[128 = 0]
[103 142 137 155 126 120 119 139 121 196 160 133 128 120 155  88 119 134
 121  99  98 128 152 130  83 138 110 150 121 171  98  28 164 140 152 188
 142 133 133 101 131 116 166 102 134 160 114 157 145 127  94  99 101 105
  80 141  87 137  88 130 127 122 110 166 107 126 144 124 129 127] => <10> > (77)
[ 78 157 114 134 114 126 123 110 134 190 153 128 127 112 156  79 129 136
 117 122  79 133 132 124  90 168 121 152 123 128 126 124 163 143 155 163
 139 147 139  97 141 102  78  70 153 151  84 149 130 135  81 109 129 111
  87 138  89 171  82 121 132 115 121 150  66  98 141 156 138 144] => <10> > (82)
[153 161 178 122 118 113 135 104 109 116 158 143 115  91 200 130 112 178
 114 131  93 122 118 141 132 106 132 162 100 119 116 117 148 152 172 129
 172 106 119 126 153 124  33 119 139 151 161 153 120 118 131 104 129 179
 138 152  95 110 127 143 123 135 123  86  90 108 119 104 141 134] => <20> > (86)
[ 92 149 121 147 119 111 119 160 163 134 126 110 134 158 116 105 133  62
 107 127 115 135 182 126 118 164  93 115 143  78 155 125 150 123  93 178
 123 168 120 134 103 106 164   4 124 141  48 128 139 128 154 126 136  65
 127 119 188 131 121 127 138  91 132 130 101 119 152 173 142 125] => <10> > (82)
[179 109 100 146 132 135 120 147 136 127 113 123 141 157 132 104 153 122
 104 114 155 119 130 152 115 184 131 119 129 131 126 155 124  87 106 147
 126 133 116 103 116 130 159 103 124 109 109 138 119 143 111 137 113 108
 111 115 131 132 110 129 126 109 122 144  93 140 123 132 133 128] => <10> > (94)
[  4 132 149 141 109 133 102 130 147 111 168  95 150  99  97  82 138 127
 137 167  86 123 203 114  97 182 139 124 146 207 121 142 120 136 136 191
  70 154 139 120  60 144 108  28 184 152 132 148 132 141 100 142 145  64
 102 129  90 168 104 133 129 107  99 153 120  97 154 166 163 133] => <10> > (77)
[168 113 178 136 164 144 115 132 113  93 119 127 133  64 164 144 134 160
 165 132 107 118 118 142 190  84 150 137  87 165 112 124 123 121 145 121
 158 122 120 146 100 127  75 189 137 122  98 153 116 114 161 166 121 215
 155 157 172 106 135 144 114 149 118  82 120 140 117  78 158 138] => <20> > (86)
[122 127  97 129 146 129 122 132 141 176 135 100 146 117 148  83 136 121
 110 112 120 120 144 143  92 180 130 136 138 130 117 146 149 101 122 139
 129 140 116 104 125 104 132  51 140 104  88 128 110 147 100 143 114 120
  87 123  87 141  90 117 133  96 111 156  98 105 136 130 141 129] => <10> > (94)
[139 159  98 158 137 133 135 141 144 179 151 129 133 101 139  90 129 164
 139 115 112 130 142 146 128 147 133 146 142 205 110 139 135 109 154 168
 151 119 128  81 189 124 119 196 136 128 110 130 104 152  43 139  92 109
  94 140  58 143  99 132 156 105 111 167 111 124 126 141  92 135] => <10> > (94)
[128 116 171 117 131 121 145 118 140  77 122 117 115 112 161 167 121 136
 141 132 153 136  87 125 151 118 117 144  99  87 137 119 136 175 135 147
 192 110 128 123 196 132  77  70 116 110 128 110 111 109 147 109 123 162
 139 132 142 110 143 146 143 120 105  86  87 143 140 124 124 125] => <20> > (83)
[142 124  90 151 139 153 113 176 137 169 146 134 151 126 136  82 133 128
 125 109 125 135 140 133 120 124 136 113 139 199 110 148 126  98 130 175
 139 135 117 103  88 135 153 151 127 125  97 124 137 138 102 154 117  97
 113 130  89 143  94 114 124 112 126 165 128 130 127 146 130 116] => <10> > (77)
[247 101  81 140 130 120 116 145 139  74 142 114 136 188  99 156 132 104
 142 150 129 141 115 126 201 123 134  70 135 173 144 126 105  97  94 103
 132 136 139 110  59 136 139 252 128 108 128 109 109 161 150 168 175  96
 170 127 135 120 149 125 115 116 150 144 152 145 102 125  97 147] => <10> > (82)
[166 122 107 135 138 120 121 145 140 146 147 121 138 154 125 110 162 113
 114 114 134 125 123 128 134 144 122 118 121 148 116 104 133 112 124 155
 128 132 132 123 114 128 147 128 138 132 107 119 133 137 111 137 128  90
 156 119 132 128 118 131 128 105 132 152 124 132 124 118 115 121] => <10> > (82)
[131 118 168 104 133 127 138 110  95  97 142 132 126  84 143 162 135 225
 157 155 126 116 117 154 146 105 122 143 112 139 121 104 138 141 135  85
 156 114 119 130 154 136  62 160 126 133 174 134 124 129 139 116 118 217
 149 137  96 127 134 137  98 141 113  90 103 132 130  99 124 139] => <20> > (83)
[177 110  90 136 149 131 121 124 128 148 138 124 135 122 163 106 137 132
 135 103 147 134 133 155 135 140 123 125  93 195 101 150 140 103 117 161
 176 108  93  93 138 124 124 192 132 123 120 112  98 139  93 130 103 153
 136 109  77 122 113 134 122  29 105 152  77 135 120 122  96 126] => <10> > (94)
[168 107 176 113 149 113 150 132  95 108 137 138 141  59 187 169 123 184
 144 123 128 112 101  88 151  78 117 125 109 134 123 113 165 147 126 100
 196  69  93 132 167 118  73 197 133 139 174 141 121 123 138 106  95 214
 152 135 131  94 112 136 133 139 118  75  86 149 106 102 107 135] => <20> > (81)
[173 114 107 148 141 116 131 147 136 143 120 136 137 139 130 119 129 121
 124 104 118 127  63 128 132 124 112 126 135 151 126 128 141 114 119 143
 138 124 150  94 113 116 156 152 127 142 106 129 118 132 103 140 129 103
 126 132 118 122 104 127 129 111 125 147 139 145 115 128 113 134] => <10> > (82)
[ 56 156 200 137 127 137 110 104 116  74 125 116 134  63 144 136 136 142
 154 150 113 130 138 141 168 106 133 127 120 172 116 127 143 140 155 164
 123 149 128 154  98 147  98  78 155 150 137 169 120 111 181 132 125 163
 132 149 146 113 130 146 122 145 102  87  97 119 151 144 163 140] => <20> > (81)
[105 126 174 125 132 126 122 148 107 107 138 133 133  62 159 140 125 160
 148 121 104 123 118 127 150  95 135 131 109 159  85 122 120 138 156 123
 145 115 143 131 114 139  78 212 153 113 196 157 122 125 157 128 115 172
 132 148 131 129 135 140 118 154 108 115 112 130 122 123 129 134] => <20> > (81)
[ 70 117 205 120 132 134 131 122 111  57 120 116 129  69 144 154 115 145
 176 163 119 106 140 123 175 120 116 148 113 123 121 113 122 139 173 109
 132 127 130 125 129 135  66 134 147 113 189 152 122 125 162 116 126 168
 132 141 162 130 128 158 122 139  90  88 119 122 128 147 157 139] => <20> > (86)
[138 163 120 164 125 139 127 144 139 181 124 116 133 106 126  86 153 117
 126 111 126  87 130 138 138 139 138 125 124 138 119 145 144 100 127 154
 117 144 126  69 114 118 181  94 135 148  69 125 104 134 113 132 111 103
  90 123 104 142  95 140 124  90 117 166  85 135 137 148 136 125] => <10> > (94)
[186 113 152 103 128 118 116 134 122 107 133 134 119 108 164 189 101 113
 140 132 139 128  75 134 165  70 107 139 118 113 131  97 134 118 141  97
 195  88 119 123 192 115  69 234 131 105 154 107 115 126 124 120 121 191
 158 131 105 100 145 132 134 133 120  94 110 142  85  97  93 129] => <20> > (83)
